Below are the code and all the weights of a small trained network. Each question names an input and a target symbol and asks about switching units off, where a switched-off unit gives its printed mean instead of its output.

import numpy as np


def w(rows, s, z=0):
    codes = np.array(rows[::2]) - 128.0
    scale = np.full(codes.shape[1], s)
    scale[-1] = z or s
    return codes * scale


def f(y):
    return y / 2 * (1 + np.tanh(0.7978845608 * (y + 0.044715 * y**3)))


def softmax(a):
    e = np.exp(a - a.max(-1, keepdims=True))
    return e / e.sum(-1, keepdims=True)


def log_softmax(a):
    a = a - a.max(-1, keepdims=True)
    return a - np.log(np.exp(a).sum(-1, keepdims=True))


def net(x, mask):
    ids = ['αγδεζθλμξπστφ'.index(c) for c in x.split()]
    T = len(ids)
    res = E[ids] + P[:T]
    r = res
    for j in range(3):
        rows = slice(4 * j, 4 * j + 4)
        q, k, v = (r @ M[0][rows].T for M in (Q, K, V))
        z = softmax(np.where(np.tri(T) > 0, q @ k.T / 4**0.5, -1e9)) @ v
        o = O[0][rows]
        res = res + np.where(mask[j], z, o[:, -1]) @ o[:, :-1]
    y = f(res @ A[0][:, :-1].T + A[0][:, -1])
    res = res + np.where(mask[3:19], y, B[0][:, -1]) @ B[0][:, :-1]
    return log_softmax(res[-1] @ U[:, :-1].T + U[:, -1])


Q, K, V, O, A, B = {}, {}, {}, {}, {}, {}
E = w([
[120,158,30,160,144,66,82,214,158,123],'α',
[120,178,103,65,144,94,213,92,124,160],'γ',
[167,61,96,94,182,78,116,173,66,151],'δ',
[141,7,207,193,205,84,114,121,152,74],'ε',
[133,99,204,126,150,136,196,148,146,30],'ζ',
[83,136,110,5,140,72,136,186,87,145],'θ',
[69,118,100,96,146,157,143,160,31,171],'λ',
[44,112,184,183,207,149,74,121,34,133],'μ',
[165,141,105,95,145,2,95,182,117,61],'ξ',
[23,177,71,139,70,135,131,206,116,119],'π',
[43,172,120,172,106,74,85,118,80,59],'σ',
[25,107,39,177,149,116,72,86,60,165],'τ',
[82,117,202,127,198,43,66,189,119,167],'φ',
],0.013)
P = w([
[136,229,85,235,100,89,235,226,12,96],'0',
[103,58,199,98,45,92,134,212,2,171],'1',
[105,213,31,130,183,146,148,194,102,72],'2',
[51,147,79,237,150,92,247,215,118,86],'3',
[124,46,220,40,53,124,92,150,32,184],'4',
[48,163,22,66,240,178,99,146,207,73],'5',
[3,104,37,162,185,109,226,189,221,78],'6',
[141,27,240,22,57,157,101,122,53,169],'7',
],0.0082)
Q[0] = w([
[36,95,97,173,171,102,182,172,94,142],'h1',
[128,98,86,184,187,112,140,176,131,89],'h1',
[152,117,124,154,48,147,107,85,130,190],'h1',
[88,128,180,131,179,112,180,104,116,136],'h1',
[139,155,108,204,210,196,197,132,191,102],'h2',
[165,133,162,136,33,180,98,57,100,221],'h2',
[211,191,66,169,75,167,68,81,227,94],'h2',
[40,114,61,153,137,58,200,159,60,126],'h2',
[248,157,163,120,38,199,45,82,153,135],'h3',
[165,173,84,181,207,131,204,122,120,107],'h3',
[135,75,143,103,84,169,54,132,79,128],'h3',
[176,196,119,151,102,204,153,31,217,199],'h3',
],0.011)
K[0] = w([
[121,134,140,74,161,212,74,102,173,114],'h1',
[123,136,102,87,181,171,120,117,186,94],'h1',
[136,136,158,163,59,92,191,167,98,109],'h1',
[136,142,137,72,191,122,69,132,122,127],'h1',
[101,136,110,125,207,188,54,179,83,70],'h2',
[137,120,137,208,84,140,215,123,62,163],'h2',
[94,140,97,155,95,35,122,203,22,135],'h2',
[111,152,105,66,110,215,54,46,218,142],'h2',
[173,127,173,224,59,64,201,182,14,136],'h3',
[128,166,57,99,177,132,74,174,109,105],'h3',
[144,96,154,164,110,167,194,103,141,119],'h3',
[76,170,100,169,113,66,125,210,10,184],'h3',
],0.011)
V[0] = w([
[166,121,96,135,167,92,177,94,116,143],'h1',
[109,90,75,155,174,143,107,156,167,116],'h1',
[106,122,95,73,94,94,101,140,107,177],'h1',
[139,57,127,60,117,126,140,62,91,91],'h1',
[81,193,38,83,114,62,128,110,176,255],'h2',
[150,147,83,134,79,42,20,172,131,75],'h2',
[161,229,80,39,146,128,226,118,148,114],'h2',
[205,116,188,78,183,13,170,193,197,142],'h2',
[124,157,81,169,107,224,247,148,142,141],'h3',
[133,91,155,201,173,40,117,47,139,50],'h3',
[226,91,83,130,128,129,164,70,196,60],'h3',
[194,67,71,183,202,93,53,129,94,219],'h3',
],0.0092)
O[0] = w([
[172,193,147,159,217,110,130,70,106,142,119],'h1',
[126,198,76,94,125,133,168,144,77,102,188],'h1',
[192,136,127,201,86,141,143,132,94,226,178],'h1',
[214,102,234,202,103,151,150,62,112,84,71],'h1',
[150,233,91,95,111,136,107,144,104,246,162],'h2',
[57,99,100,70,104,16,144,50,90,163,182],'h2',
[218,180,103,94,84,127,98,62,197,129,144],'h2',
[254,94,109,128,165,13,74,162,142,121,107],'h2',
[127,164,85,65,131,225,194,67,210,133,109],'h3',
[79,162,122,219,90,65,154,67,27,142,135],'h3',
[149,141,83,143,119,69,214,33,131,107,1],'h3',
[161,96,114,239,235,103,213,182,131,208,137],'h3',
],0.0086,0.0083)
A[0] = w([
[125,187,205,122,93,168,132,190,55,192,189],'n1',
[132,38,152,89,121,83,116,111,85,224,72],'n2',
[121,72,128,152,94,60,168,123,128,41,81],'n3',
[129,53,149,53,210,167,107,91,103,194,43],'n4',
[166,54,207,157,175,163,155,168,146,150,82],'n5',
[168,142,122,151,130,43,58,90,119,112,112],'n6',
[71,170,74,208,156,172,136,84,130,190,199],'n7',
[63,123,71,80,81,144,129,86,133,73,138],'n8',
[173,175,24,154,194,109,170,114,163,121,153],'n9',
[135,110,194,63,2,99,71,161,148,184,82],'n10',
[104,121,153,162,125,45,111,108,52,171,130],'n11',
[223,207,126,124,151,158,88,80,149,104,218],'n12',
[171,17,169,81,86,164,160,105,114,130,180],'n13',
[102,201,123,184,149,176,130,76,172,159,46],'n14',
[185,180,104,57,120,116,66,173,202,146,158],'n15',
[115,137,73,74,151,197,123,46,167,137,1],'n16',
],0.008,0.0058)
B[0] = w([
[144,63,63,159,148,115,137,58,178,138,251],'n1',
[141,176,110,106,93,142,136,175,218,19,195],'n2',
[163,138,89,89,127,207,122,94,151,144,181],'n3',
[119,254,208,172,124,110,189,141,174,119,148],'n4',
[127,192,125,70,111,95,153,76,121,220,168],'n5',
[87,89,121,98,91,212,202,133,103,172,175],'n6',
[216,143,158,47,97,134,155,173,146,118,217],'n7',
[189,132,192,112,164,97,112,142,98,125,190],'n8',
[98,61,217,134,160,119,162,114,176,135,180],'n9',
[150,95,142,170,205,165,207,136,24,103,199],'n10',
[177,99,111,165,72,119,143,113,173,129,234],'n11',
[70,51,126,78,162,139,98,146,111,215,180],'n12',
[31,230,68,93,86,43,150,141,110,175,155],'n13',
[54,89,135,137,136,84,157,47,81,95,154],'n14',
[132,196,156,210,98,129,77,85,122,87,234],'n15',
[123,117,128,187,136,91,173,147,144,67,172],'n16',
],0.0078,0.02)
U = w([
[135,236,112,98,129,34,137,108,169,158,94],'α',
[47,145,192,173,102,74,129,60,159,151,156],'γ',
[181,94,227,115,172,79,174,149,131,146,61],'δ',
[87,95,96,185,174,70,161,59,91,81,69],'ε',
[203,93,151,63,124,147,109,130,164,82,149],'ζ',
[198,160,113,139,114,140,76,95,83,206,241],'θ',
[129,173,157,126,55,226,120,148,238,142,92],'λ',
[54,100,142,111,169,161,127,187,114,126,183],'μ',
[128,155,90,145,11,82,130,37,153,135,61],'ξ',
[124,226,157,175,117,103,201,118,108,67,62],'π',
[99,140,190,72,65,49,117,127,29,141,254],'σ',
[100,196,41,102,168,119,207,90,96,190,13],'τ',
[103,151,2,143,173,55,73,129,142,117,206],'φ',
],0.0052,0.0042)

Each question gives the input, a string of symbols that net reads in full, and the target symbol t.
The units are the heads (4 rows each of Q, K, V and O) and the neurons (one row each of A and B). Each row of codes is followed by its name. A weight is (code - 128) times the scale printed after its matrix; where a second scale follows, it is the last column's (O, A, B and U).
mask holds one flag per unit, heads first, then neurons. A switched-off unit (its flag False) gives its mean, the last column of its rows in O or B, instead of its output. The means were averaged over made-up inputs and are rounded, as every weight is.
A unit's drop is (log p(t) with every unit on - log p(t) with that unit switched off) / (log p(t) with every unit on - log p(t) with every unit switched off).
unit that matters most: the unit with the biggest drop
top k neurons: the k neurons with the biggest drops, biggest first
heads that matter: for each layer, one digit per head in row order, 1 if its drop is at least 0.15 and else 0, layers parted by /
drop when u is switched off: that unit's drop, to one decimal
input σ θ φ π π λ ζ, target λ: heads that matter => 011
input θ ε τ φ δ ξ α, target ξ: unit that matters most => h2
input δ π γ λ ζ ε, target ε: heads that matter => 111
input π φ ξ, target ξ: heads that matter => 011
input ζ μ π λ θ γ, target γ: top 4 neurons => (n15; n12; n9; n14)
input τ α τ δ γ δ θ ζ, target σ: top 2 neurons => (n13; n1)
input π ε τ α ζ μ, target μ: top 2 neurons => (n15; n11)
input α γ φ φ τ φ μ θ, target θ: heads that matter => 010
input τ ζ ζ γ π π σ, target π: top 3 neurons => (n16; n15; n10)
input ε τ α δ α ζ ε φ, target ξ: heads that matter => 001
input π α ξ γ α, target θ: top 3 neurons => (n15; n12; n2)
input δ λ π λ θ, target π: heads that matter => 001
input μ γ α φ μ μ δ λ, target θ: heads that matter => 010
input γ δ λ, target λ: heads that matter => 001
input π τ δ μ μ, target γ: top 4 neurons => (n5; n1; n4; n7)
input ζ φ τ ε, target τ: heads that matter => 011
input δ τ σ θ λ, target τ: heads that matter => 111
input μ ζ π θ λ ζ τ, target ζ: top 2 neurons => (n8; n3)
input θ μ α μ θ δ θ, target δ: heads that matter => 101
input α α ξ τ ξ ε α, target ε: heads that matter => 111
input ε μ φ, target φ: top neuron => (n7)
input τ γ γ γ, target γ: heads that matter => 011
input π τ σ φ μ φ ξ τ, target λ: heads that matter => 010
input α δ α μ ε, target ξ: top 3 neurons => (n11; n5; n3)
input μ θ δ λ φ, target δ: top neuron => (n10)
input μ τ π, target π: top 4 neurons => (n16; n15; n10; n8)
input φ θ φ ζ α ξ τ, target ξ: top neuron => (n11)
input τ τ α σ μ λ, target λ: drop when n10 is switched off => 0.2
